((12, 33, 20, 23, -46, -13), (-50, -27, -37, -58, -40, 39), (-25, -27, -20, -28, -10, 11)) | -13
((45, 2, 18, 14, 3, -22, 18), (4, -3, -34, 8, -13, -24, -19), (29, 0, 22, -17, -26, 15, -19)) | 18
((47, 41, -19, 9, -10), (-31, -23, 9, 9, -18), (38, 24, 6, 11, 13)) | -10
((48, -41, -27, -22), (41, -11, 2, -48), (36, -43, -31, -11)) | -22
((20, 0, 26, -18, -1, -24, 14), (52, 6, 40, -23, -30, -38, 1), (36, 7, 37, -39, -13, -55, 12)) | 14
((-24, -32, 18, -31, -27, -14), (23, 45, -19, 29, 32, 30), (-1, -4, 42, -15, 1, -7)) | -14
((-42, 3, 8, -17, -16), (-23, -6, 8, -8, -7), (-26, -4, 16, -2, -7)) | -16
((21, 34, -38, -51, 1, -30), (-6, -15, 19, 32, -5, 10), (-42, -8, 35, -35, 21, 51)) | -30
---
Q:  0.01  -0.01   0.10  -0.11  -0.06
A: 0.01
Q:  -25.11  -156.00   -57.30   120.16    37.51  -130.37
A: -25.11
Q: -0.272   0.425   0.141  -1.023   0.182   1.527  -1.357
A: -0.272
Q: -10.19   10.52   -6.14  -16.30
A: -10.19
Q:  100.8    57.4   142.5   113.6  -146.2  -183.7   -14.1
A: 100.8
Q:  10.89   -1.37   -2.54   17.72   -6.16  -10.22  -17.05
A: 10.89
Q:  1.50   1.16  -1.91  -0.45   0.54   1.00
A: 1.50
---
-0.1,-0.6,0.0,-0.5,-0.4
0.7,-1.6,1.1,-1.1,0.1
-0.9,-0.9,-0.3,1.3,-0.6
value -0.1

-0.654,-1.048,1.112,-1.330,0.471 value -0.654

-97.071,40.952,98.175,29.261,121.105 value -97.071

-10.8,12.1,-14.5,1.3,-1.9,-4.4 value -10.8

-0.339,0.822,1.479,1.912,-0.240,-1.381,1.067 value -0.339

0.180,0.029,0.112,0.060,0.019,-0.140,0.149 value 0.180

6.431,-72.245,-138.634,-151.004
63.637,122.489,90.889,-38.428
value 6.431

0.121,-0.019,0.167,-0.103 value 0.121
---
array([[-19.4, -15.4,  -3.2,  -2.8,  -5.9,  -9.3, -15.2],
       [-17.1,   3.1, -19.5, -15.7,  -5.3, -11.0,  11.8],
       [ -5.5, -24.3,  19.2, -18.2,  -7.8, -11.8,  -9.3]]) Out: -7.8

array([ 0.3, -0.4, -1.0,  1.8,  1.3,  0.5]) Out: 1.8

array([[-0.15,  0.07,  0.12, -0.18,  0.18,  0.06],
       [ 0.09, -0.14, -0.04, -0.08, -0.09, -0.10]]) Out: -0.08

array([  8.31,   5.70, -13.58,  13.87, -12.45,  -3.00]) Out: 13.87

array([[  53.368,  -39.444,   64.864,  -80.938,  152.972,   52.472,
         109.962],
       [-109.291,  162.680, -126.506,  -67.333,  -71.347,  141.989,
          97.147],
       [-110.720,  185.273,  168.772,  -47.361,   51.084,  -17.250,
          -6.505]]) Out: 51.084

array([  19.348,  -89.302,  -74.857,  165.046, -195.162,  139.558]) Out: 165.046
---
[[ 10   6  26  10 -23]
 [  6  17 -10   8 -55]]
10

[[  9  17 -30   5 -20 -28  15]
 [ 51 -16 -19 -18 -55 -29 -12]]
9

[[ -3  35  -8  38]
 [  9  18 -18  43]]
-3

[[ -7  33 -25 -24  -3]
 [-50 -39  -8   1 -20]]
-7

[[-26 -52  38  47]
 [ 57 -51 -46 -41]]
-26

[[-15 -23 -21 -21]
 [-53 -39 -47   4]]
-15
---
[[ -8.9   0.9  -3.9   3.5]
 [-16.5  -7.8  -0.3  -6.8]
 [  9.8   0.5   4.3  15.1]] out -7.8

[[ 17.08  13.66  -7.11 -14.86  11.51  -4.55  21.05]
 [ -6.77   0.60  17.81   5.00 -10.48  -5.15  13.08]] out 0.60

[[ 138.542   26.407   64.870 -127.978  -88.766   17.613 -125.960]
 [-148.254   72.522   74.444  -54.119   60.836   79.013  -74.607]
 [-152.426 -106.188  -96.738  118.803  119.663 -103.827  -91.363]] out 72.522

[[ 0.13  0.00  0.07  0.17  0.02]
 [-0.11  0.00  0.11  0.06  0.02]] out 0.00

[[-1.612  1.673 -0.811 -1.433  1.210  0.212  1.613]
 [-1.503  2.162 -0.264 -0.734  0.168  0.255  0.889]] out 2.162

[[ -27.5  -50.4  -77.5  149.6 -221.4  116.7]
 [-149.7 -127.0   88.6 -200.1   89.2  -28.3]] out -127.0

[[ 0.00  1.18 -0.74 -0.74]
 [-1.26 -1.14  0.66  0.48]
 [-0.88 -0.41  0.85 -1.23]] out -1.14

[[-180.62   -1.16   53.08   90.66  145.65  -54.17]
 [  86.20  113.70  110.96 -205.11  132.17  128.66]] out 113.70

[[ -93.46   59.73  189.11  -99.85  -83.86 -172.97]
 [-230.24  -53.65  -84.07   22.06  -29.57 -117.96]
 [-141.46  -54.76  -30.69  -67.65  -97.20 -242.25]] out -53.65
---
[[-9, 56, 1, -17, 9, 3], [-8, 5, 0, 42, -1, 1], [3, -51, 1, 25, 14, 1]] | 14
[[-20, -44, -1, 0], [-8, -18, -1, 0], [-15, -33, -1, 0]] | -1
[[-13, -42, 26, 42, 4], [-12, -7, 14, 32, 32], [-8, -29, 17, 24, -1]] | 24
[[4, -7, -11, 14, -5, -3], [-9, -10, 16, 3, 8, -12], [16, 25, 25, 42, -12, 15]] | -12
[[-36, -25, -47, 22, -6], [49, 4, 55, -14, 28], [29, -22, -33, 23, 42]] | 23
[[-52, 11, 42, 49, 56, -14, 34], [-27, -8, 8, 35, 18, -5, 10], [17, -33, -22, -9, 4, 25, -1]] | 25
[[20, 15, -46, 13], [-2, 8, 41, -45], [20, -5, -47, 34]] | -47
